Below is a small trained network, with its code and all its weights. Each question gives an input and a target symbol and asks what happens when units are switched off, that is, made to give their printed mean instead of their output.

import numpy as np


def w(rows, s, z=0):
    codes = np.array(rows[::2]) - 128.0
    scale = np.full(codes.shape[1], s)
    scale[-1] = z or s
    return codes * scale


def f(y):
    return np.maximum(y, 0)


def softmax(a):
    e = np.exp(a - a.max(-1, keepdims=True))
    return e / e.sum(-1, keepdims=True)


def log_softmax(a):
    a = a - a.max(-1, keepdims=True)
    return a - np.log(np.exp(a).sum(-1, keepdims=True))


def net(x, mask):
    ids = ['ΞΣΩαεζηθλπ'.index(c) for c in x.split()]
    T = len(ids)
    res = E[ids] + P[:T]
    u = 0
    for l in range(2):
        q, k, v = (res @ M[l].T for M in (Q, K, V))
        z = softmax(np.where(np.tri(T) > 0, q @ k.T / 3**0.5, -1e9)) @ v
        res = res + np.where(mask[u], z, O[l][:, -1]) @ O[l][:, :-1]
        u += 1
        y = f(res @ A[l][:, :-1].T + A[l][:, -1])
        res = res + np.where(mask[u : u + 8], y, B[l][:, -1]) @ B[l][:, :-1]
        u += 8
    return log_softmax(res[-1] @ U[:, :-1].T + U[:, -1])


Q, K, V, O, A, B = {}, {}, {}, {}, {}, {}
E = w([
[194,96,83,138],'Ξ',
[163,217,55,133],'Σ',
[225,94,111,194],'Ω',
[147,158,92,85],'α',
[215,123,150,96],'ε',
[71,110,93,170],'ζ',
[160,150,133,63],'η',
[105,78,15,59],'θ',
[87,146,204,178],'λ',
[28,168,4,161],'π',
],0.018)
P = w([
[69,53,120,168],'0',
[144,247,183,141],'1',
[44,58,136,145],'2',
[138,254,173,145],'3',
[42,56,131,144],'4',
[138,246,164,147],'5',
[43,58,131,137],'6',
[138,247,164,142],'7',
[39,57,122,131],'8',
[147,237,165,154],'9',
],0.0096)
Q[0] = w([
[163,111,190,82],'0.h1',
[35,255,132,103],'0.h1',
[173,4,133,56],'0.h1',
],0.007)
K[0] = w([
[145,136,164,16],'0.h1',
[28,192,115,112],'0.h1',
[254,73,27,94],'0.h1',
],0.0078)
V[0] = w([
[1,91,212,145],'0.h1',
[75,93,196,146],'0.h1',
[113,229,89,124],'0.h1',
],0.0076)
O[0] = w([
[205,118,99,194,201],'0.h1',
[115,102,2,121,109],'0.h1',
[172,104,38,185,253],'0.h1',
],0.0076,0.0024)
A[0] = w([
[149,56,254,119,253],'0.n1',
[233,117,200,133,159],'0.n2',
[227,218,207,179,127],'0.n3',
[148,6,94,171,134],'0.n4',
[59,50,45,118,71],'0.n5',
[192,157,138,51,16],'0.n6',
[106,21,200,155,148],'0.n7',
[57,176,65,10,56],'0.n8',
],0.0094,0.0037)
B[0] = w([
[196,160,91,89,193],'0.n1',
[100,204,51,175,190],'0.n2',
[90,57,174,115,234],'0.n3',
[151,120,153,100,223],'0.n4',
[95,100,159,126,255],'0.n5',
[107,71,119,251,150],'0.n6',
[199,94,185,161,190],'0.n7',
[135,92,68,123,194],'0.n8',
],0.013,0.0062)
Q[1] = w([
[166,28,84,3],'1.h1',
[65,87,32,139],'1.h1',
[64,202,145,190],'1.h1',
],0.0075)
K[1] = w([
[136,113,231,90],'1.h1',
[58,124,3,241],'1.h1',
[68,49,38,51],'1.h1',
],0.0046)
V[1] = w([
[143,167,70,214],'1.h1',
[67,118,240,124],'1.h1',
[223,253,177,134],'1.h1',
],0.0064)
O[1] = w([
[140,255,170,190,193],'1.h1',
[212,101,90,170,64],'1.h1',
[207,33,78,130,2],'1.h1',
],0.0084,0.0057)
A[1] = w([
[186,151,192,102,224],'1.n1',
[113,106,213,165,88],'1.n2',
[87,114,128,183,122],'1.n3',
[164,112,177,79,254],'1.n4',
[198,97,245,107,118],'1.n5',
[67,123,137,147,100],'1.n6',
[79,71,177,123,89],'1.n7',
[119,222,75,68,99],'1.n8',
],0.012,0.0086)
B[1] = w([
[160,66,163,131,234],'1.n1',
[136,252,50,57,200],'1.n2',
[146,40,105,97,254],'1.n3',
[127,133,221,88,249],'1.n4',
[39,196,83,210,241],'1.n5',
[177,64,103,136,243],'1.n6',
[211,115,77,139,200],'1.n7',
[168,182,203,104,233],'1.n8',
],0.011,0.0071)
U = w([
[163,138,164,80,28],'Ξ',
[157,99,129,120,68],'Σ',
[224,135,146,135,24],'Ω',
[58,99,180,150,143],'α',
[180,115,138,198,64],'ε',
[66,143,109,224,169],'ζ',
[45,106,100,178,200],'η',
[8,151,135,69,253],'θ',
[202,151,64,172,157],'λ',
[156,213,134,115,120],'π',
],0.014,0.0052)

Each question gives the input, a string of symbols that net reads in full, and the target symbol t.
The units are the heads (3 rows each of Q, K, V and O) and the neurons (one row each of A and B). Each row of codes is followed by its name. A weight is (code - 128) times the scale printed after its matrix; where a second scale follows, it is the last column's (O, A, B and U).
mask holds one flag per unit, layer by layer, with each layer's heads first. A switched-off unit (its flag False) gives its mean, the last column of its rows in O or B, instead of its output. The means were averaged over made-up inputs and are rounded, as every weight is.
A unit's drop is (log p(t) with every unit on - log p(t) with that unit switched off) / (log p(t) with every unit on - log p(t) with every unit switched off).
The circuit of an input: a set's keep is (log p(t) with only the set's units on - log p(t) with every unit switched off) / (log p(t) with every unit on - log p(t) with every unit switched off). Starting from the 12 units with the biggest drops (on a tie, the unit counted first), units are removed one at a time, each time the one whose removal leaves the highest keep (on an exact tie, the one counted first), for as long as the keep stays at least 0.8.
units of the circuit, in order: the units of the circuit, biggest drop first
k most important neurons: the k neurons with the biggest drops, biggest first
top k neurons in layer l: the k neurons of layer l with the biggest drops, biggest first
input π Σ π Ξ, target π: top 2 neurons in layer 1 => (1.n8; 1.n5)
input π Ω Ξ θ Ξ, target α: units of the circuit, in order => (1.n5; 1.n4; 0.h1; 0.n7)
input α Σ ζ Ω Ξ η Σ Ω η, target Ξ: top 4 neurons in layer 0 => (0.n1; 0.n3; 0.n2; 0.n5)
input ζ θ α Σ α Ξ θ ε, target θ: units of the circuit, in order => (0.n3; 0.n2; 0.n7)
input Σ π π θ, target π: units of the circuit, in order => (1.n8; 0.n3)
input Ξ ε π ζ ε ζ Σ Σ π Ξ, target π: units of the circuit, in order => (1.h1; 0.n2; 0.n8)
input π π Ω ε α Ξ Ξ α η Ω, target π: units of the circuit, in order => (0.n2; 0.h1)
input Ω ζ θ Σ θ π Ξ η Ξ λ, target λ: 2 most important neurons => (0.n3; 1.n7)
input ζ Σ π Ξ π Ω, target π: 2 most important neurons => (0.n2; 1.n2)
input λ π Σ θ, target π: 2 most important neurons => (0.n3; 1.n8)
input π Ξ α λ Ξ η θ θ ζ η, target θ: 3 most important neurons => (0.n3; 0.n2; 0.n8)
input α π Σ, target π: units of the circuit, in order => (1.n8; 1.h1; 0.n3)
input ζ Ω π Σ ζ λ Ξ π α ζ, target π: units of the circuit, in order => (1.h1; 0.n3; 1.n8)
input λ θ Σ Ω π Σ α Ξ π ζ, target π: top 3 neurons in layer 1 => (1.n5; 1.n8; 1.n2)
input Ξ ε ζ ε λ Ξ θ, target Σ: 4 most important neurons => (1.n7; 0.n5; 1.n5; 0.n8)
input Σ λ Ω λ θ λ Ω α, target λ: top 3 neurons in layer 0 => (0.n2; 0.n5; 0.n6)
input Σ Ξ Σ θ α Σ, target θ: units of the circuit, in order => (0.n3; 0.n7)
input ε Ξ θ Ω Ξ θ π Σ, target θ: 2 most important neurons => (0.n3; 0.n8)
input α Ξ θ ε Ξ ζ θ Ω, target θ: 4 most important neurons => (0.n3; 0.n8; 0.n2; 1.n7)
input η ζ Ω α θ α, target θ: top 4 neurons in layer 0 => (0.n7; 0.n3; 0.n8; 0.n1)
input α Ξ ζ ε λ, target ζ: top 2 neurons in layer 0 => (0.n7; 0.n2)
input ε π ε ζ α π Σ ζ ζ, target λ: 3 most important neurons => (1.n7; 1.n2; 0.n5)
input Ξ ζ Σ Ξ Ξ Ω Σ Σ η, target Ξ: top 4 neurons in layer 0 => (0.n1; 0.n3; 0.n5; 0.n8)
input Σ ε θ α, target θ: top neuron in layer 1 => (1.n1)
input Ξ η Ω ε α θ α ζ, target θ: 3 most important neurons => (0.n8; 1.n7; 0.n7)
